Two labels a row:
[-51   8  11  -5  -5  22  17  -7   9 -13  -3  -8   6  17   1  -4   1   3
 -19   5 -11 -13   0  18  -7  12  19  16  -6  11 -12   6  21 -38  27   4
  -7   2  -2 -28 -27   2  -2 -20  17   3 -14 -21  -2 -28   0  18  -7   0
  22  -7   5   2]
vali & geze
[-28  14  -1  17 -18   4  -2 -23  -3  -9  -9  -7  -6  17   0   1   9   2
  19  11  23 -12   4   1   1  10  46   4 -12  -9  11  35 -12   0   5  -8
   5   9  -8  -1 -29  -1 -13  -7   9   9  -4 -17  -8 -14   0 -15   1   7
 -13  -5   6   2]
sudef & geze
[ -6   8 -21  25  -6  25   3 -23  -3  -4  -9 -13  14  15   0  -3  -3   6
   1   9  17   2  11   9  -9   7  11   7   2   5  10  23   5 -36  14  -5
   5   6   1   9 -14   3   2  -8  23  -1  -4 -17  -4 -20 -21  10   0   5
  -2   2  -5 -10]
sudef & geze
[ -1  17   7  -9   7  25  23  -8   3   4  -3 -17  14   8   6  -7   5  -1
   3  19   0  -2 -12   0  17  -4  22  12   6 -13   9  -3  -1 -22  27   2
   4 -20   3 -10 -54   0 -23   3   7   3 -15   1  -1 -12   3  -4   3  10
  -1  22  -3   7]
vali & geze
[-20  10  -4  21   3  22  -4 -44  -2   2 -15   1  18  25  -4  10  -3   5
  -1  12  10  11  14   4 -10  -4  37  18   4 -12  23  20   5  51  10 -14
   2  -1  -7  -7 -32  -1  -8 -15   7   1  11 -24   8 -15 -10 -11   4   9
 -26   2  11  -4]
sudef & geze
[-27  11   5  10  -8  18  -9  -5 -12   2  -4 -17  21   6  16 -14  -3 -11
  -8   2   7  -3   2  10  -5   6  33  13   1  -5  -6  -2   6 -35  30  -3
   6  -1   4  -5 -21   2  -2  -4   1  -8   3 -17   3 -21  -4  12   3  17
   1  -9  -5   3]
vali & geze
[-19   3  12  -3   2  21  -5  -5   6  -7  -6 -20   6  10   0   3  -8   6
   0  -3  14   5   2  10  10 -11  -5   9   2   6   4  -2   6 -29  19 -16
   3  10   6  19 -12   3 -10  -2   9   3  -5 -20   1 -18  -7   0  -2  17
  17  -5  -3  -1]
vali & geze
[-21   1   0  27 -17   4   8  -4  -3  -5 -14  15  27  14   5  -8  -1 -12
 -20   1   4  -7   1  10 -11  18  55  12  -9  -2 -13  -7   2 -31   8  -4
   1  -9   3 -15  -3 -16  26 -14   6   3 -28 -24   2 -13 -11  19  -2  10
  -8  -6   0  -3]
vali & geze
[ 15  -7  16  17  -4   5   7  -5   2   2  -5 -15  -5   6  -7   8   4  12
  15  -3   6  -1  -9  12  16 -13  22   5   2  -3   0 -28  -7 -32  10 -23
  -3   5   3  13  16 -12   2 -15   6   4  -7   6 -15   7  -5   2  -1  -8
 -11  -1  -9  -6]
zagut & bezem
[-12   5 -16  20  -3  11  -2 -12   1  -4 -10   4  26  18   2  -8  -3  -3
   2   7  -4   9   8   2  -8   9  52   5 -16 -17  -4   6   3  -1  -2 -17
   6  17 -14  -8   9  17  17 -18   1   4  15 -18  -2 -12  -8  -8  -6   3
 -10  -8   8 -13]
sudef & geze
[-43  -4  33  -2  -4  18  -5  -3  -2   5  13 -37   1  -1  -7   2   0   7
  11  14   8 -15 -33  24  45 -10  54  -5  -2  11   6 -19 -10 -19  31  13
   3   7  15  21   5   6   5   2  11   8 -24  25 -37  -5  19   7   3 -28
  24  -1   7 -14]
vali & bezem
[-28  -5  -1  -3  -7  36   7 -22 -18   5  -2 -16   1   3  -1  -2  -5   4
   5  30  18  10 -22   8  12  -9  38  -8   7  -6   6  40   1 -47  46   0
  -2 -16   3  12 -54   0 -19  -6   5   3  18  -6 -49 -44  -2  12  -2   9
   9  -4  -9 -14]
zagut & geze
[-42   7  22  -2   1  29 -17   2  -2  -1 -13 -16  14 -11   1  -3   0  -2
 -11  18   2  10 -17   4   2   1  21  16  -8  -5  -4  15   2 -22  37  -1
   4  -5  11  -7 -17   9 -14   2  14  -8  -1 -11  -8 -23   0   9  -2  16
  20   1   6  -8]
vali & geze
[-20   8   0   6 -13  16   7 -26   4  -3 -11 -16   6  12   3   8   4   7
  12  29   9  -7   9   7  23  -2  80   2  -5 -19  11  32  -2 -17  38  -5
   4 -15   3  -2 -45  -3 -15 -10  11   5  -2 -12 -26 -18  51  -2   2   6
 -14  -5   3  -5]
zagut & geze
[-41   7  17   8   5  15  -2  -6   3  -9 -22   0  29  18  -7 -16  -1   5
 -16  10   0  -1  -3   6   2   0  47   7 -11   4   5  15  12  -8  37  -7
   1  -4  -2 -22 -28   3  -2  -2  18   5 -10 -35  -1 -25  -3  -2   7  12
   0  -4  17  -2]
vali & geze
[ 15  -7  -2  17  -7 -21  -4  -7  -4  12  -3  -8 -27   1  -2   0  -5   9
  26  -5   0 -17  -5  13  26  -7  55  -6   2 -16   4 -20 -13 -19  25  -5
   7  -4   6  17  23  13  21  -3  -2   2   2   9 -25  21   1  -2 -10 -11
 -32   3   1   0]
zagut & bezem
[-54   9   9  -4  -4  36   5 -17  11  -5   2 -20   7  15   4  -4   5   2
  -3  18  13 -21 -10   8  16  -1  29  -3  -5   9   6   0  -6 -12  28  -2
   2 -13   0   1 -43   2 -24   2  12   2  -6  -7  -9 -24   2 -11   0   1
  11 -11   5  -1]
vali & geze
[-47   5  18  -5 -27  30  -3 -11   1   6 -16 -25  12  18   3 -10  -1  16
  -1  17   8  12 -17  20  31  -8  60   1  -1  -5  12  30   0   0  48   2
   0  -6  15   8 -55   6 -35  -6  20   7  -3 -22  -5 -12   4   9  -6  -2
  11 -16  15 -12]
vali & geze
[-15 -11  12  34  -8  -1   5  -5  -4   3   4 -12  12   2  -7  -7 -13   6
  28  -5   0  -5 -13  27  35 -11  80  -6  -9   0  -2 -48 -16 -13   7 -19
   9  -9  14  -1  30   1  31 -17  13 -44  -5  14 -25  18   4  -1  -7 -25
 -16 -12   3 -16]
zagut & bezem
[-33   2  12 -14  -8  23   5  -1   1  -1  -9 -13  -1   7   6   2   0   9
  -9  16   8   0   4  10   4   9  11   8  -4 -10  -8   7   2 -21  24   1
  16   0  10 -21 -25   7  -4  -3  -4   8   7   5 -21 -14  -2  -5   4  10
  14  -4  10   0]
vali & geze
[-29  11  -3   0   8  24   1 -19   2  -4   7 -21   9  21  -2   1   2   7
   2  12   9   1   3  10  -8   4  -9   9   4  15   7   2  17 -28  21   0
  -2   6   0  -6 -37   6 -17 -11  15  -2  10 -30   0 -36 -13  -2  10  -1
  -3   0 -11  -1]
vali & geze
[ 17  -8   8  29   8  -5   0  -9  -6  -5   4 -17  12   9  -6  -5   2   8
  17 -17   1   2  -4   5   4 -10   9  10  -3   1   6 -46  -6 -27   6 -11
   6   9  -5   8  46  -4  15 -18   3  -2  -9  16  -3   7 -12  -8  -1  -2
 -24   5  -5  10]
sudef & bezem
[-17  12  -4  11 -10  13   8 -34  -1   1  -6  -2  15   6   0  -2   1  -6
   2  22  -1   1  -9  10   7   4  80  12  -8 -21  -2  23  -2 -19  34 -10
   1 -19   7 -20 -35  -4   2 -12   1  -5  13 -12 -17 -20  -2   4   0  11
 -23  -6  10 -14]
zagut & geze
[  2   4  13  27  -2  -6  -1 -16 -11   8   7 -14  10  15  -8  -3 -10  10
  14  -7  -2 -11   1  13   9  -5  55   2  -2  -9  -2 -39  -4 -15  -4 -17
  -1  21  -5   6  44   0  24 -41   9  -1  -7   2 -14  12  -4 -11  -4  -1
 -35  -1  11  -3]
sudef & bezem
[-38   1  58   5 -11  23   8 -25  -6   6   6 -47 -21   8  11   3  11  36
  52  20  13 -10 -36  28  55 -18  62  -2  12   4  11  14 -18 -51  71   4
   7   4  21  52 -22   3 -42  -2  31   6 -35  17 -55   7  11   3 -14 -17
  34  -7   8 -16]
vali & bezem
[-29   4  25   2   1  33   5  -5  -5   4  -8 -24  15  26  -2  -8 -11  15
  12  26  18  10  -9  16  12 -14  34 -22  -4 -22   8  10   0 -30  22  -3
   5  -7  -1  -4 -32   7 -10  -3   9  17  12  -2 -16   1  -6 -21  -5  12
  -9  -5   9  -4]
sudef & geze
[ 19  -6  19  15   4   7  -3   1  -4  -2  19 -32 -17   5  -4  -5   7  18
  20 -22   4  -7  -1  24  23 -17 -12  -9  11   4 -10 -61 -10 -36   9  -3
   0  21   1  55  41  -4  -1  -7  -2  -6 -13   7 -20  24  -6  -6 -15 -21
   2   0 -14   3]
zagut & bezem
[-11  -4  38  20  11  24   1 -13   1 -24  13 -30   3  15   1  -6   7  13
  -2 -25   3 -24  -8  20  34  -5 -10  10   9  36   6 -66 -10 -58  30   3
  -5  10  12  32  34   5 -13  -4  12  -1 -42  20 -24   8  -5   8  -8  -1
  23  -5 -13  -2]
vali & bezem
[ 29  -6  10  34 -21 -26   0   8   3   5 -14  -2  11   3  -2  -1 -14   8
  19 -20  -6 -11   3   7   9  -4  72  10   3 -23  -3 -33  -3  11 -44 -19
  -9   6 -13  -2  37   5  31 -26   7  -4  -4  16   0  20  -2  -1  -8   0
 -45  -2  26   0]
sudef & bezem
[-35   1   5  11  -2  15  -2 -19   3  -8   0 -10  -2  12  -2   7   8  15
  18   3   9  -5   4   7  -7  -6  20   4  -1   3  10  29   4 -17  14  -2
   0  13  12  21 -25  -1 -27 -19   8   3  -3 -28 -12 -18   4  -7   2   8
   1   3  -5  -5]
sudef & geze
[-10  -5  25  26  -4   7   5  -3  -9   4 -10 -20  16  11 -18  -7  -3   6
  10  -5   4   3 -10   8  18  -8  42  12 -12   3  -4 -32  -9 -31  20  -4
  10  17 -10   7  35 -16   0 -15  15   3 -23   8 -12   4  -1   6  -3   2
  -8  -2   6  -1]
vali & bezem
[-28  -4   6  34 -12   6   2  -5   3   3  -3  -1   6   5  -8  -6  -5  11
  18  -9   9  -2  -4  15  30  -1  79  -7  -7  -9   7 -13 -10  -2  -6  -5
   5  -6  -5  -6  19   8   8 -12   7  -6  -6  14 -17  25   4   8 -15 -19
 -34  -8  13 -16]
sudef & bezem
[-18   1  26  26  -3   0  -4  -4  -5  -1  -2 -14   5   7  -4  -2   1  15
  29  -7   3   2   1  16  14 -12  44  -3  -8  -6   5 -23   2   0  -4 -16
   3  15  -4  -2  16   2   9 -12  12  -9  -9 -16  80  18  -7  -9  -4  -1
 -23  -7   5  -5]
sudef & bezem
[  5  -3  29  32  -2   8   4  12   0  -5  17 -22  -3   7  -3  -4  -4  16
   8 -17  -4  -2   0  20  17 -11  -5   6  11   8 -11 -64 -12 -60  19  -2
   3  15  -7  30  45  -3  15 -13   7  -5 -12   1 -23   9  -8   4  -7  -3
  12  -3   2  -2]
vali & bezem
[ 26   4   5  30   2 -16  -3  -7  -2  -9   4 -16  -3   9   0  -2   2  15
  30 -26  -4  -4  23  12   3  -4  28   3   1 -16  -2 -21   0 -13  -3  -7
   2  21  -8  17  25  -4  14 -14  -5  -2  -3  -7 -14  16  -6 -20   1   3
 -31   2   8  -3]
sudef & bezem
[  1   8 -10  14  -6   9   0 -17   0   1  -7  -2   9   4   2 -13   0  -4
   1   0  17   6   0  16   2   1  37  -2   2   1  -1  13  -4 -36  22   2
  -3 -10   9   6 -20   3   0 -15  -2   9   9 -22 -22 -21  -5  17  -1  -2
 -16  -2 -18 -12]
zagut & geze
[  0  -7  16  25   4   0  -2  -2  -2 -11  -4 -14   1  12  -7  -4   8  14
  19   4   2   0  11  11  13  -2   8   8   3   2  -3 -27   3 -31 -10  -5
   3  26  -5  18  38   2  24 -17   6  -1  -6  10   7  15 -16 -15  -3   4
  -6 -11   3  -2]
sudef & bezem
[-15  -4  36  15  -4  17   5  -1  -1 -11   4 -24   1  -1 -10  -4  -5   8
  14 -11   4  10 -11  23  34 -17  -1 -10   2  24  -1 -17 -13 -40  27  28
   5  12   7  25  34   3 -25  -4   7   9 -20  11 -28   7  -6   2  12 -12
  18  -5   5  -8]
vali & bezem
[  4  -7  21  32   2   8  -7  -1  -5  -9   2 -31  -2   7 -19   1   0   7
  22  -7   7   4   7  19  21 -25  22  -2  -3 -17   5 -49 -16 -34   8 -17
   2  22  -4  13  52  -2  12 -12   9  -5   0  27 -19  34 -14 -17   0  -8
 -17   2   1  -5]
sudef & bezem
[-53  12  25  17  -6  14  -1 -24   5  -3 -23  -1  11  18   2   3   4  26
  18   4   0   2  -4  17   6  -3  49   8  -5  17  16  37  20   5  32  -2
   1  -1   3  15 -27   3 -34 -11  26   5 -27 -45  -4 -33   2  13 -19  -1
   0  -8  14  -1]
vali & geze
[ 49   3  16  19   4 -12   3 -35  -4  -1   1   1  13 -10  -3  10   7   8
  29 -10  -6   5 -10  10  23 -16  61   2 -16 -15  -6 -42  -2 -15   4 -11
   2   0   2   5  25  -3   6 -27  -4  -3  -1  10 -37  16   0   4   3  -5
 -23   3 -19 -14]
zagut & bezem

Both labels of each row:
[  5  -5  -2   8  11 -14   0  24  10  -6  30  -6   6  12 -20   6  25   9
 -21  -3  14 -11  10   2 -15 -19  24   8  -1   8 -10   6 -19  -1  11   0
  -5   0  -7  12  -2  -6  13   4  -2 -17 -13  16  17   2   5  28 -11  -6
  16  18   9  -3]
<73> & G
[  0   9  13   1 -14 -10  12  10   7   6 -11  -9  12  29   4   4  23  -4
 -24   2  10  -8   8 -10 -34 -10  12 -24 -20  16  11  -1  -5  -1  13  10
 -14   2  -4  23   4   0  18  -1   8  -9  -3  24 -14   0 -11   3 -10  -2
   9  -6  -1   4]
<73> & Q
[ -2 -28 -25   9   1 -18 -11  18  -9 -23  19 -29  -2  -4  33  -1  31   6
 -49   7  19 -10  30   6 -10  31   1   4  -2   6   1   7 -25 -12  21  -8
  -4  10  -4 -12 -11  -3  17  -4   0 -20   0  11  -7   1  22  12   2 -16
   4  22  -5  -7]
<70> & L
[-10   5   5  21 -13 -28  12   4   8   9 -16 -26  -1  28  18  -4  38 -19
 -38   4   3  -5   5  -2 -25 -40  23 -12 -37  22  -1  15  11  -5  19 -16
   7  -6  -3 -17  -1  19  13   0   3 -12  -5  15 -28   8  13  16   8 -17
   2   3  -2  12]
<63> & Q
[ -5 -22   2  15  -8   0 -13  15   2 -26  29  -7 -10   1  11   6  67   3
 -32  27   4  29  11   1  -2  21  17   4   6  14  20  12 -10 -13  27  -7
  -4  22 -10  33   6  -8  20  -2  -4   1  -8  15   4   5  24   4   9 -30
   3   4 -16  -7]
<63> & L
[ -2  21 -37  17   0  -6  14  12  21  19 -25  11  12  33  28  -7  10 -11
 -17   1  -3  -6   0   0 -42 -26   9  -2 -13  11  -8 -26  23  -5  21  20
 -13  -4 -11   6  -3  -1  19  -7   9  12 -11  31 -13   7  -3   1 -18  -1
  -4  -8   1   1]
<62> & Q
